19  102  109  -73  -84  -61  136  12  89  -192  276  78  103  -234  246  286  -78  90  49  42  232  -5  70  57  84  -374  -87  -99  126  -106  -14  27  -161  -161  -19  -32  -132  11  238  -145  75 => <37>
-18  -31  30  8  328  33  272  -537  82  231  28  186  -126  505  290  265  -62  168  -228  222  486  382  -253  -33  201  566  -12  -203  198  -557  272  494  -306  222  -34  353  -204  60  -80  377  55 => <95>
164  70  159  -147  158  -174  -34  -257  73  32  -85  80  -62  -41  296  150  -14  69  159  230  -330  -204  79  49  47  97  90  54  41  242  28  67  49  156  -59  217  80  371  82  -77  -54 => <37>
118  -32  41  -47  -39  48  59  -34  37  51  -227  124  -97  468  0  -77  201  -41  -280  -12  -18  370  -144  113  115  163  233  -205  -71  26  -115  -66  -244  -44  53  491  -43  109  279  206  -191 => <148>
117  72  -181  311  -63  186  115  -201  260  316  -151  292  18  511  -255  10  47  -106  -97  -62  518  88  -298  -177  335  117  -16  164  -86  3  207  -121  -162  -114  81  113  -132  -134  -91  129  225 => <95>
9  21  -91  107  -8  51  -22  -33  127  121  -148  138  -63  338  -26  -46  29  31  -88  87  50  93  -110  -151  125  79  -38  -87  -33  41  112  -18  -141  14  55  136  -26  -59  69  236  40 => <61>
129  -5  231  -81  276  -193  -121  -125  -195  -108  -18  -124  23  -34  231  -5  -7  74  180  128  -448  -208  190  60  103  52  3  -18  31  18  113  53  -129  84  -111  304  60  306  131  42  -70 => <61>
-205  7  -11  37  81  -122  48  -248  138  144  -220  248  -75  450  48  -138  13  85  -167  207  79  417  84  -103  29  -186  42  -112  2  141  0  -89  -354  40  149  -1  -162  14  41  221  -103 => <55>
-165  112  159  -228  -369  -76  116  -147  70  -356  305  224  51  -187  277  83  -76  -83  67  -256  60  -194  -170  -66  128  -120  -246  -33  201  49  174  81  66  -51  -1  -172  9  189  -46  24  -6 => <55>
294  -60  68  204  125  -8  178  -196  -34  306  -67  118  -127  348  -198  244  -100  -8  -89  -35  444  351  -231  -24  166  145  99  72  -62  -92  41  -19  -239  -1  26  219  -148  -81  57  363  27 => <61>
-23  112  149  -292  -342  7  82  -318  -98  -591  421  -28  81  14  376  206  85  163  -78  262  -137  -89  -205  -10  164  -55  87  -572  257  -97  100  331  -245  100  -5  271  -80  219  136  44  -267 => <95>
346  -35  208  -176  489  -151  -133  -401  -219  -14  -101  -13  64  12  273  -100  27  144  100  63  -298  48  324  62  -54  183  160  -191  133  -25  7  169  -35  99  -79  427  21  297  -72  0  -82 => <148>
85  193  27  -222  -65  51  35  -404  37  -142  157  292  76  278  477  22  93  55  -26  193  89  24  313  155  169  86  77  -15  247  5  -72  45  -464  9  69  272  -81  228  207  -159  -61 => <148>
218  18  98  -118  309  -194  -204  -340  -393  12  -77  -57  -112  176  33  4  -83  109  177  137  -370  -135  134  -25  -84  192  189  -39  -73  63  100  189  -125  197  -83  331  35  286  -87  -42  -200 => <25>
346  -18  148  154  594  -22  -50  -200  -46  234  -173  -12  -4  3  302  -295  -49  -5  180  103  -179  77  367  287  -73  309  107  160  105  113  56  -32  -8  -6  -38  199  28  320  -33  234  27 => <67>
167  137  -107  -33  251  167  117  -311  133  128  -178  151  55  454  115  -129  -32  31  -190  168  209  367  137  -118  194  130  75  -100  -48  -155  39  19  -413  10  58  392  -183  116  195  184  -113 => <55>
5  76  111  -86  1  -72  200  135  -193  -618  493  -8  96  -262  388  20  24  234  -126  140  165  -130  186  47  64  -462  -154  -304  68  -186  -13  244  -246  -78  20  -7  -168  261  181  -279  -64 => <55>
-69  149  -17  -133  -279  -11  124  -48  209  -78  393  42  74  -274  245  383  -139  154  169  -125  462  -44  44  -78  77  -421  -130  78  128  -206  190  63  -80  -172  98  -196  -107  -109  -38  -297  158 => <55>
146  -19  4  169  -72  -150  -101  -143  98  62  -109  187  -74  195  -143  58  -28  -129  61  -232  239  80  -216  -95  124  135  14  126  -71  132  36  -2  -167  50  37  79  35  -30  -23  262  73 => <61>
49  -231  125  -58  37  64  22  148  -359  -259  225  -137  -42  -262  239  193  17  148  59  28  127  -198  111  110  -200  -238  97  -45  -88  -95  63  89  197  -172  24  -202  9  76  -253  -6  40 => <65>
333  94  190  -293  318  -233  -305  -248  -449  -365  5  115  -3  -103  271  -279  -15  101  155  30  -519  -136  472  22  -72  189  81  -234  110  16  -76  111  -127  141  -7  396  33  330  24  -46  -243 => <148>
213  22  80  -12  510  45  -112  -118  -154  190  -101  -107  105  96  415  -140  14  200  124  227  -472  -44  488  148  77  400  3  -62  180  -53  34  81  -76  28  -73  339  -15  334  43  -114  57 => <148>
166  53  156  -192  202  -124  -124  -395  -19  41  -129  36  0  -98  189  49  -7  156  162  92  -379  -30  205  -54  117  230  107  -65  153  -201  41  143  47  122  25  316  32  144  -83  -101  -80 => <65>
178  65  11  189  -30  -21  96  -195  -103  -81  25  202  -125  481  -335  -94  -67  -44  4  -150  244  -32  -393  -200  216  31  7  -34  -30  188  175  -15  -175  -43  8  -45  -85  -9  -112  272  -178 => <61>
298  156  -168  -28  -41  -244  -216  -220  -83  229  -350  197  -79  -7  -213  -6  156  -40  -10  111  -51  5  185  -281  77  -84  83  -203  38  -222  -171  -108  0  107  143  460  -86  -11  151  -158  -13 => <37>
39  71  144  232  276  -110  -210  -99  29  -209  -62  46  17  201  525  -280  97  -1  172  256  -500  -72  248  93  194  448  170  66  103  192  31  42  -276  -28  97  323  66  306  376  98  -69 => <37>
104  -47  -195  186  -331  147  93  255  899  317  -135  135  33  163  29  531  235  260  -153  116  330  23  -402  -383  495  -115  -185  -315  136  -504  66  -56  141  -384  196  128  -223  -269  78  -129  317 => <95>
136  81  92  -23  -305  -210  17  57  -61  -490  484  148  66  -214  366  45  -123  113  161  -134  157  -257  39  176  83  -249  -220  102  33  169  122  148  -326  74  -97  -2  33  182  16  -60  215 => <67>
102  -78  75  253  70  -56  -64  33  239  151  -214  88  -51  -52  101  76  -29  -110  -11  -142  246  204  -108  48  52  255  72  138  -72  -56  114  -49  25  -115  34  209  -47  70  64  236  195 => <25>
65  -74  201  304  271  247  162  84  -270  -245  480  49  2  -243  410  133  -203  192  -60  177  216  112  174  321  64  108  61  -114  76  -138  358  227  -82  -310  -53  109  -272  244  31  89  1 => <25>
178  -144  -39  78  48  -26  -89  23  -153  -149  -76  70  -89  258  -32  -162  51  60  -167  -113  152  255  -22  -113  -38  158  156  -186  -149  -63  46  101  -177  -84  29  376  -29  -37  -92  174  -105 => <25>
125  -15  207  -13  449  -147  -152  -148  -175  64  -43  38  -39  -36  239  -42  26  34  209  219  -385  -235  174  242  -10  432  -34  -14  135  99  42  82  -7  140  -91  203  41  375  -64  106  -2 => <95>
166  94  -82  214  338  -2  -47  -295  -45  148  -124  359  -97  252  -118  -76  -66  -2  -102  158  410  251  42  -9  -6  392  67  39  -47  142  30  45  -212  61  -8  212  -130  62  10  195  56 => <37>
-24  -69  -88  152  -39  -48  42  38  296  -2  -75  47  6  266  48  153  72  -126  -53  218  306  -13  -152  24  68  -91  -143  146  -211  104  -52  -103  -299  -146  -74  37  -49  154  321  223  178 => <65>
-87  161  56  119  34  -94  -62  218  -182  -381  318  -24  105  -175  197  -50  -77  191  90  116  39  -159  255  131  73  -235  -219  37  -72  -90  61  77  -477  -5  6  21  -56  105  281  -140  134 => <61>
145  -13  190  -80  380  -95  -133  -270  -143  -88  -71  -25  14  -39  311  -49  -47  120  198  266  -467  -175  255  18  -12  130  62  -78  37  97  71  15  26  71  -6  234  11  357  20  77  -85 => <25>
177  15  13  30  -82  -26  188  -79  -74  -80  29  117  -77  384  40  -40  44  -47  -175  52  259  247  -137  77  143  221  6  -88  70  -25  -74  44  -414  21  -87  345  -115  95  184  179  -71 => <65>
278  125  38  -33  121  -252  -131  -436  -285  -9  13  338  -131  203  -188  171  -243  -127  45  -83  538  278  -71  -109  69  454  -30  -11  76  -217  -31  262  -491  211  -74  357  -197  -53  -19  160  -7 => <65>
64  81  -166  261  -18  20  9  -186  151  234  -111  211  -23  259  -73  -61  1  -54  -26  4  304  -10  -150  -56  150  287  -26  138  -16  74  115  -96  -56  53  107  65  -22  -110  49  311  181 => <67>
69  -5  194  -183  -119  -4  -41  -27  -157  -221  308  144  72  -270  357  246  -38  79  131  -278  128  -80  131  105  75  -116  38  2  116  -95  130  110  1  -81  101  177  20  1  -36  -183  102 => <148>
138  90  43  32  24  -90  84  -345  0  -75  -101  271  -48  236  -96  -130  -72  -93  -140  109  81  231  -140  -239  84  -50  -51  -241  46  -129  -114  0  -163  20  139  146  -165  -19  206  327  -135 => <67>
-56  84  116  -171  -191  31  41  -70  -36  -343  323  81  128  -396  289  252  -130  67  110  67  194  -207  100  47  -11  -250  -149  -118  136  -239  44  42  -43  -126  8  -84  -109  27  22  -87  67 => <25>
166  51  -40  -60  -192  46  59  -301  121  -182  -1  291  -70  211  -162  -3  -37  -55  -84  -95  248  169  -275  -207  181  99  42  -109  -67  -47  91  56  -180  37  61  349  -61  24  -74  142  -210 => <95>
-106  -222  349  -143  362  -281  -217  -342  58  -281  107  147  -6  -590  419  368  4  -202  255  265  -207  -298  6  288  -183  142  -229  -324  133  -46  -152  304  347  -85  -142  -40  14  589  -13  208  30 => <148>
354  -15  269  -119  234  -150  -67  -248  -331  50  -17  -16  -86  38  6  51  -139  133  180  -115  -283  -81  -30  15  -23  171  129  34  -19  179  232  189  38  164  -141  285  79  290  -247  -11  -121 => <95>
154  11  32  -153  510  -132  -92  -331  -258  -287  61  -24  84  63  279  -121  -7  210  43  311  -351  -189  340  -54  71  202  29  -293  -8  -85  34  219  -191  105  -142  350  -42  186  107  26  -98 => <65>
449  130  158  -144  191  -349  -223  -282  40  -127  -13  184  -87  -198  211  165  -36  93  289  298  -319  -231  212  2  79  87  28  51  35  0  -89  97  -140  172  -56  463  22  367  137  -186  -29 => <37>
198  58  287  -123  112  -223  58  -371  -17  -79  45  77  -24  -264  144  308  -25  -16  132  -12  -147  -151  -140  73  158  296  0  -39  56  -171  -44  111  22  110  -86  452  34  246  255  19  -6 => <61>
469  87  299  -112  320  -224  36  -320  -289  55  -26  18  -46  -100  -4  37  -109  172  176  17  -371  -20  56  40  117  213  53  -87  -26  7  -64  225  -18  234  -50  538  37  344  -25  -149  -149 => <55>
101  121  163  -256  -362  112  228  -248  55  -191  255  212  14  -56  191  310  -96  26  -59  -15  216  -1  -156  75  161  -68  -1  -148  120  -141  12  192  -72  -104  -7  153  -71  88  40  -130  -147 => <148>
15  157  66  -231  -63  24  95  -78  -46  -341  413  170  140  -204  281  130  -62  174  61  -117  53  -79  163  59  126  -230  -101  -141  225  -261  76  83  -257  -98  -8  99  -134  -15  151  -204  2 => <65>
160  -90  -9  -18  -74  174  44  -247  38  129  -221  152  -18  322  -56  10  42  -171  -104  -67  253  198  -203  -107  56  304  27  -88  44  2  -15  21  24  -119  -62  173  -27  34  -151  250  15 => <65>
-120  13  -4  -72  0  -3  -27  -89  -69  -28  -46  121  -97  485  156  -69  156  0  -73  98  -89  34  -59  58  113  273  162  -43  13  -76  128  -79  -398  13  23  476  27  -116  303  266  -130 => <61>
110  92  -131  217  43  126  197  -353  136  234  -140  230  4  499  84  -49  -6  83  -112  76  308  66  -131  -112  245  234  -76  -48  -4  -104  185  32  -145  -61  0  190  -119  49  59  247  178 => <25>
294  46  -61  240  -30  -107  75  -37  235  244  -102  198  -75  157  -160  108  -42  -88  19  -90  422  101  -215  -71  174  68  -114  86  -46  -123  58  -57  -119  -57  5  200  -78  -114  141  214  184 => <95>
178  118  173  -324  240  -278  -200  -331  -202  -93  5  118  -28  -149  203  -84  -8  82  164  94  -316  -133  295  -25  -183  -161  11  -201  309  -82  -76  108  -40  168  93  24  -35  262  -121  -51  -189 => <67>
183  234  188  -435  219  -3  -24  -763  88  -70  -246  178  132  -218  90  -24  -62  -229  117  -27  -298  78  45  -108  162  837  107  -181  262  -481  -306  104  33  120  -7  574  -1  150  -10  -1  -296 => <37>
406  -151  -133  22  -1  18  -9  -277  -196  77  -72  185  -48  545  -127  -15  35  -20  -94  -247  473  216  -33  -219  145  140  127  106  -166  -63  134  88  -278  -49  -60  391  -16  -124  -268  159  117 => <65>
216  20  15  70  -138  -144  31  -169  221  -45  -80  218  -167  400  -103  -44  28  -16  -2  -29  242  48  -383  -99  40  106  84  12  -65  175  74  -23  -130  -52  -3  66  19  -15  -2  357  -114 => <55>
83  34  -94  265  -71  16  54  -167  517  447  -189  199  -30  401  54  103  17  -49  70  -122  410  84  -318  21  122  247  29  449  -74  218  272  -132  -128  -19  19  59  49  27  -3  321  321 => <55>
107  1  1  302  -80  -53  13  83  224  216  -72  215  -45  180  -91  40  51  -164  24  -304  280  37  -313  19  153  60  -141  173  1  11  110  -55  -45  -98  -1  28  38  -81  144  276  318 => <61>
105  -134  277  -73  554  -171  -82  -209  -48  -89  -151  -127  101  -217  373  -143  -69  238  242  17  -501  -17  314  -36  -103  -79  -6  -46  -31  -43  25  112  116  42  -25  121  76  356  -127  -41  -4 => <55>
309  44  40  -49  -127  -43  -30  -349  -52  -14  -119  227  -90  393  -132  -23  -92  -88  -13  -51  289  179  -226  -153  40  48  3  -120  52  81  45  62  -115  54  -28  24  -66  62  -186  350  -48 => <148>
130  86  -8  -238  -62  54  -71  -302  6  99  -236  148  -69  378  -89  -5  -28  43  -49  17  -71  174  -62  -133  8  75  148  -97  -45  63  11  -88  -76  70  72  142  -1  2  -15  230  -182 => <148>
167  -7  205  -184  548  -26  -85  -433  -127  -121  -91  75  86  -95  312  -198  -58  112  140  333  -491  -68  413  -26  -16  265  -39  -247  181  -25  -25  80  21  30  -80  256  -52  354  -128  -1  -176 => <95>
321  38  -53  88  0  -179  -51  -31  84  -47  -75  179  -125  325  -172  -109  47  -122  -13  -133  275  93  -229  -145  71  79  -38  11  -25  1  -13  -49  -170  -1  27  184  -47  9  41  194  38 => <148>
408  -187  243  123  293  -337  -87  67  -113  -144  -58  10  34  -114  -13  52  141  -211  -29  8  -81  -37  -98  45  146  228  -154  -193  41  -186  -265  271  -132  -21  -160  482  -69  490  -34  10  22 => <37>
-227  76  -44  -50  -205  95  -113  -160  75  -81  -215  159  -33  423  -46  -96  99  -60  -78  148  -182  42  -169  -191  128  31  135  -134  -20  111  49  -136  -72  -73  125  -24  2  -68  118  243  -183 => <37>
84  25  200  -339  177  -134  -118  -436  -291  -219  38  103  6  -34  432  -78  -44  91  171  260  -532  -118  367  67  -3  49  74  -252  141  69  -6  78  -138  117  -3  425  18  297  66  24  -253 => <67>
11  98  -102  35  -205  -104  -36  -151  181  98  -77  210  -71  388  -109  121  9  9  23  8  77  -43  -222  -152  159  -145  -35  37  -81  208  60  -53  -288  126  60  89  29  -48  194  159  9 => <61>
145  48  60  -124  -69  -58  48  75  -186  -215  352  3  -40  -150  133  168  -68  211  58  -124  110  -18  43  -22  51  -128  -27  -39  106  -152  135  189  -19  4  -25  3  -16  1  -138  -183  43 => <37>
-78  73  125  12  33  -2  120  -149  -402  -359  395  19  34  -78  102  132  -57  122  -115  135  101  113  76  109  81  -131  115  -455  59  -501  -9  260  -402  -184  59  253  -217  -159  365  83  -286 => <61>
6  211  99  -546  -87  -160  -247  -526  -219  -437  71  200  51  -98  238  -13  19  -69  178  73  -561  -421  151  -169  166  383  5  -394  201  -13  -52  80  -63  158  -41  389  61  133  16  -40  -281 => <61>
311  72  123  -130  189  -62  -6  -152  232  136  -37  -91  -2  54  77  268  -114  317  201  223  -162  -123  -9  5  -20  -197  112  120  19  203  76  126  -84  142  -93  -16  29  204  -105  -217  -38 => <65>
58  126  -147  50  -119  -51  13  -42  128  181  -136  295  -115  470  -257  -33  23  123  -149  -65  128  80  -262  -161  241  293  7  49  -70  -21  140  53  -182  126  -34  265  29  -281  0  78  54 => <37>
405  75  79  27  -116  -40  122  147  -179  -130  335  91  83  -219  90  72  -30  -9  87  -261  344  -388  -57  163  13  -239  -407  68  144  114  83  236  104  -34  -262  -167  0  462  -278  -330  364 => <148>
